Here is a tiny trained network, its code and every weight. The questions are about switching its units off for an input and a class, where a switched-off unit gives its printed mean instead of its output.

import numpy as np


def w(rows, s, z=0):
    codes = np.array(rows[::2]) - 128.0
    scale = np.full(codes.shape[1], s)
    scale[-1] = z or s
    return codes * scale


def norm(h):
    return h / np.sqrt((h * h).mean(-1, keepdims=True) + 1e-5)


def f(y):
    return y / 2 * (1 + np.tanh(0.7978845608 * (y + 0.044715 * y**3)))


def log_softmax(a):
    a = a - a.max(-1, keepdims=True)
    return a - np.log(np.exp(a).sum(-1, keepdims=True))


def net(x, mask):
    res = np.array(x, float).reshape(1, 5) / 4 @ E
    u = 0
    for l in range(2):
        y = f(norm(res) @ A[l][:, :-1].T + A[l][:, -1])
        res = res + np.where(mask[u : u + 6], y, B[l][:, -1]) @ B[l][:, :-1]
        u += 6
    return log_softmax(norm(res)[-1] @ U[:, :-1].T + U[:, -1])


A, B = {}, {}
E = w([
[116,162,116,103,142,173,69,65,162,97,118],'x0',
[148,87,80,96,175,89,104,165,150,58,186],'x1',
[142,151,253,199,23,182,168,208,154,82,138],'x2',
[84,86,98,118,188,61,141,130,159,106,157],'x3',
[110,97,118,203,107,109,157,101,70,48,113],'x4',
],0.0056)
A[0] = w([
[141,141,211,182,2,197,157,135,71,159,82,90],'0.n1',
[89,166,134,139,89,178,134,54,85,205,42,75],'0.n2',
[139,214,138,59,145,222,34,107,196,119,120,11],'0.n3',
[89,155,167,190,67,164,122,103,124,52,104,48],'0.n4',
[105,89,139,160,104,101,160,184,130,43,152,100],'0.n5',
[135,89,90,207,115,128,116,87,56,34,101,2],'0.n6',
],0.0047,0.0036)
B[0] = w([
[128,230,193,194,19,117,173,175,47,209,2,252],'0.n1',
[175,60,147,197,210,56,153,183,248,55,181,193],'0.n2',
[170,141,133,79,98,233,35,66,231,145,199,169],'0.n3',
[225,118,50,52,147,115,215,213,34,252,157,172],'0.n4',
[176,78,135,118,162,131,129,164,137,93,245,189],'0.n5',
[30,161,132,79,127,212,204,62,72,90,208,162],'0.n6',
],0.004,0.0044)
A[1] = w([
[142,80,21,33,214,31,100,148,126,252,120,7],'1.n1',
[96,123,26,69,230,123,151,67,124,148,173,63],'1.n2',
[178,34,161,127,149,91,154,253,172,37,207,51],'1.n3',
[79,39,109,201,56,52,190,128,41,105,107,117],'1.n4',
[70,119,59,141,178,103,25,52,72,18,24,2],'1.n5',
[94,84,57,98,197,82,120,82,134,105,186,75],'1.n6',
],0.0038,0.0052)
B[1] = w([
[174,143,106,78,159,142,130,222,8,176,115,237],'1.n1',
[127,107,118,105,56,109,115,152,113,143,88,254],'1.n2',
[145,93,138,174,151,106,106,136,166,94,158,219],'1.n3',
[161,188,125,100,186,195,75,103,174,122,144,237],'1.n4',
[76,91,141,163,55,80,167,100,152,97,95,183],'1.n5',
[162,136,175,136,1,136,131,156,114,157,65,245],'1.n6',
],0.0068,0.0026)
U = w([
[157,91,60,34,172,74,99,200,52,220,94,176],'0',
[124,165,115,144,162,211,185,87,21,53,199,61],'1',
[166,204,235,186,14,175,169,197,104,164,96,161],'2',
[8,122,196,93,161,101,166,142,174,182,158,4],'3',
[151,147,114,47,154,199,29,63,231,157,160,159],'4',
[115,156,137,209,248,108,176,56,154,177,77,85],'5',
[150,39,159,174,164,75,138,195,182,43,236,170],'6',
[54,54,55,108,75,62,121,29,95,73,75,126],'7',
],0.011,0.0038)

Each question gives the input, the list of numbers given to net, and the class t.
The units are the neurons (one row each of A and B). Each row of codes is followed by its name. A weight is (code - 128) times the scale printed after its matrix; where a second scale follows, it is the last column's (A, B and U).
mask holds one flag per neuron, layer by layer. A switched-off neuron (its flag False) gives its mean, the last column of its row in B, instead of its output. The means were averaged over made-up inputs and are rounded, as every weight is.
A unit's drop is (log p(t) with every unit on - log p(t) with that unit switched off) / (log p(t) with every unit on - log p(t) with every unit switched off).
The circuit of an input: a set's keep is (log p(t) with only the set's units on - log p(t) with every unit switched off) / (log p(t) with every unit on - log p(t) with every unit switched off). Starting from all 12 units, units are removed one at a time, each time the one whose removal leaves the highest keep (on an exact tie, the one counted first), for as long as the keep stays at least 0.8.
units of the circuit, in order: the units of the circuit, biggest drop first
top k neurons: the k neurons with the biggest drops, biggest first
k most important neurons of layer l: the k neurons of layer l with the biggest drops, biggest first
drop when u is switched off: that unit's drop, to one decimal
input [0,-4,4,8,4], class 6: units of the circuit, in order -> (0.n5)
input [-1,4,-5,-1,4], class 7: 2 most important neurons of layer 0 -> (0.n4, 0.n6)
input [-1,5,-1,-2,0], class 6: top 2 neurons -> (1.n3, 0.n4)
input [-8,0,-3,0,8], class 1: top 3 neurons -> (1.n4, 0.n6, 0.n2)
input [7,7,-5,-8,3], class 7: 2 most important neurons of layer 1 -> (1.n5, 1.n4)
input [2,5,3,-6,-5], class 4: top 2 neurons -> (0.n3, 1.n6)
input [1,2,8,5,7], class 6: top 2 neurons -> (0.n5, 1.n3)
input [3,3,2,-7,-5], class 4: top 2 neurons -> (0.n3, 1.n6)
input [5,5,6,-3,8], class 1: 2 most important neurons of layer 0 -> (0.n6, 0.n5)
input [1,-3,-4,-5,6], class 1: 2 most important neurons of layer 0 -> (0.n6, 0.n4)
input [-2,4,-7,-8,5], class 7: drop when 0.n4 is switched off -> 0.2
input [-4,-1,4,5,0], class 6: drop when 0.n5 is switched off -> 0.4
input [8,8,5,-8,-2], class 4: drop when 0.n3 is switched off -> 0.6
input [-2,-1,-2,-1,5], class 1: units of the circuit, in order -> (0.n6)
